Below are the code and all the weights of a small trained network. Each question names an input and a class and asks about switching units off, where a switched-off unit gives its printed mean instead of its output.

import numpy as np


def w(rows, s, z=0):
    codes = np.array(rows[::2]) - 128.0
    scale = np.full(codes.shape[1], s)
    scale[-1] = z or s
    return codes * scale


def norm(h):
    return h / np.sqrt((h * h).mean(-1, keepdims=True) + 1e-5)


def f(y):
    return y / 2 * (1 + np.tanh(0.7978845608 * (y + 0.044715 * y**3)))


def log_softmax(a):
    a = a - a.max(-1, keepdims=True)
    return a - np.log(np.exp(a).sum(-1, keepdims=True))


def net(x, mask):
    res = np.array(x, float).reshape(1, 3) / 4 @ E
    u = 0
    for l in range(4):
        y = f(norm(res) @ A[l][:, :-1].T + A[l][:, -1])
        res = res + np.where(mask[u : u + 3], y, B[l][:, -1]) @ B[l][:, :-1]
        u += 3
    return log_softmax(norm(res)[-1] @ U[:, :-1].T + U[:, -1])


A, B = {}, {}
E = w([
[179,57,204,242,52,180,248],'x0',
[229,137,90,200,167,120,140],'x1',
[91,112,200,255,180,116,53],'x2',
],0.0072)
A[0] = w([
[222,117,103,225,152,159,195,128],'0.n0',
[254,164,71,117,190,107,207,178],'0.n1',
[183,173,13,215,213,113,222,3],'0.n2',
],0.0072,0.004)
B[0] = w([
[175,253,146,154,127,236,132,251],'0.n0',
[59,87,60,50,71,174,109,255],'0.n1',
[96,137,46,177,205,161,69,192],'0.n2',
],0.012,0.0053)
A[1] = w([
[80,216,77,60,225,135,74,90],'1.n0',
[124,152,120,117,190,109,39,3],'1.n1',
[1,127,140,166,138,202,103,220],'1.n2',
],0.009,0.0034)
B[1] = w([
[130,121,95,187,236,159,116,254],'1.n0',
[102,171,78,255,123,49,188,172],'1.n1',
[213,36,209,196,137,81,90,239],'1.n2',
],0.011,0.0091)
A[2] = w([
[73,89,121,155,147,39,119,216],'2.n0',
[135,122,81,154,197,93,2,25],'2.n1',
[198,115,144,79,94,100,108,2],'2.n2',
],0.0098,0.00065)
B[2] = w([
[104,104,54,150,51,5,105,175],'2.n0',
[100,174,143,80,98,117,184,255],'2.n1',
[49,54,111,164,62,122,129,129],'2.n2',
],0.013,0.0092)
A[3] = w([
[170,139,159,207,8,152,17,37],'3.n0',
[54,78,110,217,200,77,59,14],'3.n1',
[203,124,179,1,180,90,36,7],'3.n2',
],0.0078,0.002)
B[3] = w([
[136,50,223,9,158,35,100,225],'3.n0',
[35,128,104,186,40,106,153,253],'3.n1',
[79,134,2,160,159,43,133,113],'3.n2',
],0.0066,0.0048)
U = w([
[136,131,159,63,157,110,52,2],'0',
[75,177,66,186,160,31,118,176],'1',
[120,25,199,147,98,63,79,113],'2',
[203,137,251,172,161,156,131,170],'3',
[75,160,24,17,202,107,124,87],'4',
[116,99,141,35,38,157,173,136],'5',
[157,159,43,133,179,228,92,160],'6',
],0.016,0.0065)

Each question gives the input, the list of numbers given to net, and the class t.
The units are the neurons (one row each of A and B). Each row of codes is followed by its name. A weight is (code - 128) times the scale printed after its matrix; where a second scale follows, it is the last column's (A, B and U).
mask holds one flag per neuron, layer by layer. A switched-off neuron (its flag False) gives its mean, the last column of its row in B, instead of its output. The means were averaged over made-up inputs and are rounded, as every weight is.
A unit's drop is (log p(t) with every unit on - log p(t) with that unit switched off) / (log p(t) with every unit on - log p(t) with every unit switched off).
The circuit of an input: a set's keep is (log p(t) with only the set's units on - log p(t) with every unit switched off) / (log p(t) with every unit on - log p(t) with every unit switched off). Starting from all 12 units, units are removed one at a time, each time the one whose removal leaves the highest keep (on an exact tie, the one counted first), for as long as the keep stays at least 0.8.
units of the circuit, in order: the units of the circuit, biggest drop first
unit that matters most: the unit with the biggest drop
k most important neurons: the k neurons with the biggest drops, biggest first
k most important neurons of layer l: the k neurons of layer l with the biggest drops, biggest first
drop of u: that unit's drop, to one decimal
input [3,-8,-3], class 2: unit that matters most	2.n1
input [0,1,6], class 2: units of the circuit, in order	[1.n0, 0.n2]
input [-1,7,8], class 3: units of the circuit, in order	[0.n0, 2.n0]
input [-3,5,0], class 4: 2 most important neurons	[0.n1, 2.n1]
input [6,7,-8], class 6: 2 most important neurons	[0.n2, 0.n0]
input [3,-5,-1], class 2: 2 most important neurons	[0.n0, 2.n1]
input [5,4,-7], class 6: units of the circuit, in order	[0.n0, 2.n1]
input [3,8,3], class 6: units of the circuit, in order	[0.n2, 0.n1]
input [-5,-8,-2], class 1: 3 most important neurons	[0.n1, 2.n0, 0.n0]
input [-8,-1,-2], class 1: 3 most important neurons	[1.n1, 0.n1, 0.n0]
input [-1,-8,-1], class 2: 2 most important neurons	[0.n0, 1.n2]
input [7,4,-4], class 6: units of the circuit, in order	[1.n2, 2.n1]
input [-8,-3,0], class 1: 2 most important neurons	[1.n1, 0.n1]
input [-1,-1,5], class 2: units of the circuit, in order	[1.n2]
input [-1,-5,6], class 2: 2 most important neurons	[1.n2, 0.n2]
input [-3,-7,-2], class 1: 2 most important neurons	[0.n1, 0.n0]
input [2,-2,7], class 2: 2 most important neurons	[0.n0, 1.n0]
input [-1,2,-1], class 6: 2 most important neurons of layer 0	[0.n1, 0.n2]
input [-1,2,-4], class 4: 2 most important neurons of layer 0	[0.n0, 0.n2]
input [0,4,1], class 6: units of the circuit, in order	[0.n0]
input [6,8,-3], class 6: drop of 0.n1	0.1
input [0,4,6], class 3: drop of 0.n0	0.2
input [2,4,-4], class 6: drop of 2.n2	0.0
